Here is a tiny trained network, its code and every weight. The questions are about switching its units off for an input and a class, where a switched-off unit gives its printed mean instead of its output.

import numpy as np


def w(rows, s, z=0):
    codes = np.array(rows[::2]) - 128.0
    scale = np.full(codes.shape[1], s)
    scale[-1] = z or s
    return codes * scale


def f(y):
    return np.maximum(y, 0)


def log_softmax(a):
    a = a - a.max(-1, keepdims=True)
    return a - np.log(np.exp(a).sum(-1, keepdims=True))


def net(x, mask):
    res = np.array(x, float).reshape(1, 8) / 4 @ E
    y = f(res @ A[0][:, :-1].T + A[0][:, -1])
    res = res + np.where(mask, y, B[0][:, -1]) @ B[0][:, :-1]
    return log_softmax(res[-1] @ U[:, :-1].T + U[:, -1])


A, B = {}, {}
E = w([
[190,95,53,45,124,165,191,133],'x0',
[3,100,106,141,202,87,89,41],'x1',
[120,105,76,105,140,146,139,154],'x2',
[94,124,25,148,97,157,118,49],'x3',
[93,72,200,125,187,140,243,199],'x4',
[92,150,171,148,153,245,118,167],'x5',
[117,52,118,130,110,68,204,107],'x6',
[164,238,173,155,36,167,169,53],'x7',
],0.0062)
A[0] = w([
[173,239,193,143,3,117,102,120,216],'neuron 1',
[101,117,189,170,178,133,62,134,209],'neuron 2',
[37,61,56,14,172,103,173,45,167],'neuron 3',
[100,215,145,146,127,229,145,214,252],'neuron 4',
[81,50,213,168,219,181,153,165,251],'neuron 5',
[137,118,181,142,41,198,159,225,246],'neuron 6',
[34,167,229,149,128,131,61,174,199],'neuron 7',
[209,159,156,205,45,166,126,121,205],'neuron 8',
[100,116,109,85,202,105,237,21,210],'neuron 9',
[69,121,39,226,245,72,123,132,246],'neuron 10',
[82,129,90,162,73,151,25,78,235],'neuron 11',
[126,105,78,125,92,59,215,23,88],'neuron 12',
[87,118,51,73,98,52,178,85,113],'neuron 13',
[145,189,36,111,60,110,157,126,77],'neuron 14',
[135,194,157,112,52,180,134,29,233],'neuron 15',
[79,44,115,141,139,85,91,69,168],'neuron 16',
],0.0063,0.0028)
B[0] = w([
[178,187,2,108,197,100,193,96,254],'neuron 1',
[169,168,59,65,245,58,146,25,198],'neuron 2',
[58,40,125,227,139,73,93,187,234],'neuron 3',
[173,237,5,54,198,123,129,157,232],'neuron 4',
[157,248,146,115,241,76,231,182,238],'neuron 5',
[177,210,89,44,138,54,195,161,234],'neuron 6',
[213,183,151,85,172,43,177,21,216],'neuron 7',
[182,168,86,43,153,71,172,89,221],'neuron 8',
[199,23,30,200,160,43,143,203,212],'neuron 9',
[68,107,235,42,212,85,75,126,230],'neuron 10',
[108,190,161,105,115,18,109,64,229],'neuron 11',
[172,99,49,207,128,136,61,124,202],'neuron 12',
[149,45,107,175,69,75,140,125,196],'neuron 13',
[184,157,66,153,103,99,118,89,182],'neuron 14',
[210,201,9,180,210,35,155,30,237],'neuron 15',
[62,87,183,175,141,37,38,80,203],'neuron 16',
],0.005,0.007)
U = w([
[41,167,178,57,136,120,66,47,112],'0',
[30,50,127,169,161,101,178,202,187],'1',
[138,98,77,107,53,157,68,83,66],'2',
[164,71,93,192,58,133,131,59,4],'3',
[190,249,129,153,147,78,202,66,242],'4',
[142,153,71,10,162,216,149,253,144],'5',
[76,133,137,163,19,242,176,140,11],'6',
],0.0055,0.0028)

Each question gives the input, the list of numbers given to net, and the class t.
The units are the neurons (one row each of A and B). Each row of codes is followed by its name. A weight is (code - 128) times the scale printed after its matrix; where a second scale follows, it is the last column's (A, B and U).
mask holds one flag per neuron, in row order. A switched-off neuron (its flag False) gives its mean, the last column of its row in B, instead of its output. The means were averaged over made-up inputs and are rounded, as every weight is.
A unit's drop is (log p(t) with every unit on - log p(t) with that unit switched off) / (log p(t) with every unit on - log p(t) with every unit switched off).
The circuit of an input: a set's keep is (log p(t) with only the set's units on - log p(t) with every unit switched off) / (log p(t) with every unit on - log p(t) with every unit switched off). Starting from the 12 units with the biggest drops (on a tie, the unit counted first), units are removed one at a time, each time the one whose removal leaves the highest keep (on an exact tie, the one counted first), for as long as the keep stays at least 0.8.
circuit, biggest first: the units of the circuit, biggest drop first
most important unit: the unit with the biggest drop
top k neurons: the k neurons with the biggest drops, biggest first
drop when u is switched off: that unit's drop, to one decimal
input [2,-3,-2,-8,4,-3,-6,-1], class 5: circuit, biggest first : (neuron 15; neuron 11)
input [8,7,-2,-5,-4,7,-4,-3], class 0: most important unit : neuron 1
input [-3,-1,4,-2,-6,-3,-8,-3], class 0: circuit, biggest first : (neuron 5; neuron 15; neuron 9)
input [2,1,0,0,4,-4,-6,-3], class 5: circuit, biggest first : (neuron 11; neuron 15)
input [-8,-2,7,-4,3,7,-4,-8], class 4: top 3 neurons : (neuron 7; neuron 5; neuron 2)
input [3,-2,6,8,4,2,-7,1], class 5: circuit, biggest first : (neuron 7; neuron 4; neuron 16; neuron 2)
input [1,0,-3,1,1,0,-7,-4], class 5: top 2 neurons : (neuron 15; neuron 16)
input [7,3,-3,-1,-6,2,3,4], class 3: drop when neuron 6 is switched off : 0.2
input [-5,-4,-4,-1,-7,-8,7,-3], class 3: drop when neuron 5 is switched off : 0.2
input [7,-4,-8,-1,-4,8,2,-6], class 5: drop when neuron 7 is switched off : 0.1
input [-1,6,-4,-5,-1,-2,3,0], class 1: drop when neuron 7 is switched off : -0.1
